Below are the code and all the weights of a small trained network. Each question names an input and a class and asks about switching units off, where a switched-off unit gives its printed mean instead of its output.

import numpy as np


def w(rows, s, z=0):
    codes = np.array(rows[::2]) - 128.0
    scale = np.full(codes.shape[1], s)
    scale[-1] = z or s
    return codes * scale


def norm(h):
    return h / np.sqrt((h * h).mean(-1, keepdims=True) + 1e-5)


def f(y):
    return y / 2 * (1 + np.tanh(0.7978845608 * (y + 0.044715 * y**3)))


def log_softmax(a):
    a = a - a.max(-1, keepdims=True)
    return a - np.log(np.exp(a).sum(-1, keepdims=True))


def net(x, mask):
    res = np.array(x, float).reshape(1, 4) / 4 @ E
    u = 0
    for l in range(2):
        y = f(norm(res) @ A[l][:, :-1].T + A[l][:, -1])
        res = res + np.where(mask[u : u + 6], y, B[l][:, -1]) @ B[l][:, :-1]
        u += 6
    return log_softmax(norm(res)[-1] @ U[:, :-1].T + U[:, -1])


A, B = {}, {}
E = w([
[152,114,66,155,64,245,137,2,78],'x0',
[45,153,136,163,203,227,61,91,144],'x1',
[110,110,136,155,124,107,142,115,134],'x2',
[142,248,84,150,29,71,79,80,88],'x3',
],0.0081)
A[0] = w([
[50,174,106,147,114,125,104,168,182,5],'0.n0',
[117,55,148,82,129,196,184,89,64,53],'0.n1',
[114,134,119,181,89,209,108,77,161,30],'0.n2',
[88,184,145,139,147,104,97,155,102,65],'0.n3',
[107,82,164,73,69,73,114,179,106,190],'0.n4',
[188,32,2,124,83,115,177,127,96,48],'0.n5',
],0.0082,0.0028)
B[0] = w([
[38,174,136,53,93,160,98,182,169,166],'0.n0',
[22,102,90,36,140,108,158,90,218,241],'0.n1',
[240,176,132,115,197,138,65,107,69,253],'0.n2',
[10,80,16,103,110,118,77,120,123,182],'0.n3',
[130,142,100,107,254,89,174,109,113,225],'0.n4',
[25,126,203,129,66,226,163,140,218,231],'0.n5',
],0.0089,0.0044)
A[1] = w([
[92,80,132,116,233,118,129,255,112,71],'1.n0',
[83,148,130,134,136,134,217,96,149,188],'1.n1',
[121,89,58,144,152,188,117,143,140,79],'1.n2',
[164,142,94,103,151,19,137,166,131,202],'1.n3',
[169,114,114,166,41,187,187,140,127,28],'1.n4',
[86,185,177,97,67,199,78,128,129,253],'1.n5',
],0.0093,0.0026)
B[1] = w([
[219,121,180,236,26,119,86,134,135,254],'1.n0',
[199,182,104,82,128,164,80,183,44,189],'1.n1',
[88,171,254,121,174,29,111,80,147,162],'1.n2',
[78,114,97,24,170,222,199,66,85,206],'1.n3',
[110,144,87,166,32,9,133,113,210,144],'1.n4',
[123,68,108,179,114,54,185,197,138,241],'1.n5',
],0.0084,0.0078)
U = w([
[241,43,188,113,149,165,201,180,66,91],'0',
[101,198,72,44,150,106,187,112,25,211],'1',
[62,65,149,76,73,199,212,142,199,134],'2',
[175,144,92,195,4,55,180,122,140,3],'3',
[139,95,216,237,114,106,55,190,142,126],'4',
[19,151,62,138,113,64,64,188,124,193],'5',
[131,86,164,104,240,185,101,42,156,168],'6',
[163,200,79,228,123,159,56,62,42,90],'7',
],0.019,0.0032)

Each question gives the input, the list of numbers given to net, and the class t.
The units are the neurons (one row each of A and B). Each row of codes is followed by its name. A weight is (code - 128) times the scale printed after its matrix; where a second scale follows, it is the last column's (A, B and U).
mask holds one flag per neuron, layer by layer. A switched-off neuron (its flag False) gives its mean, the last column of its row in B, instead of its output. The means were averaged over made-up inputs and are rounded, as every weight is.
A unit's drop is (log p(t) with every unit on - log p(t) with that unit switched off) / (log p(t) with every unit on - log p(t) with every unit switched off).
The circuit of an input: a set's keep is (log p(t) with only the set's units on - log p(t) with every unit switched off) / (log p(t) with every unit on - log p(t) with every unit switched off). Starting from all 12 units, units are removed one at a time, each time the one whose removal leaves the highest keep (on an exact tie, the one counted first), for as long as the keep stays at least 0.8.
units of the circuit, in order: the units of the circuit, biggest drop first
unit that matters most: the unit with the biggest drop
top k neurons: the k neurons with the biggest drops, biggest first
k most important neurons of layer l: the k neurons of layer l with the biggest drops, biggest first
drop of u: that unit's drop, to one decimal
input [-7,-5,-5,4], class 1: units of the circuit, in order : 1.n3
input [3,0,-4,8], class 3: top 3 neurons : 0.n4; 1.n5; 1.n1
input [7,1,-1,-1], class 6: 3 most important neurons of layer 0 : 0.n2; 0.n1; 0.n0
input [0,-6,7,0], class 0: units of the circuit, in order : 0.n4; 0.n1
input [-1,0,-1,1], class 1: top 4 neurons : 0.n5; 0.n4; 1.n3; 1.n5
input [1,-6,4,-5], class 2: top 3 neurons : 0.n5; 0.n2; 0.n1
input [-8,-2,7,0], class 0: top 2 neurons : 1.n0; 1.n3
input [-3,1,-1,-2], class 4: top 2 neurons : 1.n0; 0.n2
input [5,-2,-8,-1], class 2: top 2 neurons : 0.n1; 0.n5
input [0,7,1,7], class 5: 2 most important neurons of layer 0 : 0.n0; 0.n3
input [-1,2,1,-7], class 4: top 2 neurons : 1.n0; 1.n3
input [0,5,2,0], class 4: top 2 neurons : 1.n3; 0.n1
input [-4,1,-6,-5], class 4: top 2 neurons : 1.n0; 0.n2
input [-1,2,8,8], class 5: unit that matters most : 1.n0
input [8,-7,-3,-2], class 2: top 2 neurons : 0.n5; 0.n1
input [-4,1,-7,-3], class 4: 2 most important neurons of layer 1 : 1.n0; 1.n1
input [-4,-2,-3,2], class 1: drop of 1.n3 : 1.4
input [5,-1,-7,7], class 3: drop of 0.n4 : 0.1
input [1,1,-2,-1], class 6: drop of 0.n2 : 0.1
input [2,-8,-7,-8], class 2: most important neuron of layer 0 : 0.n5
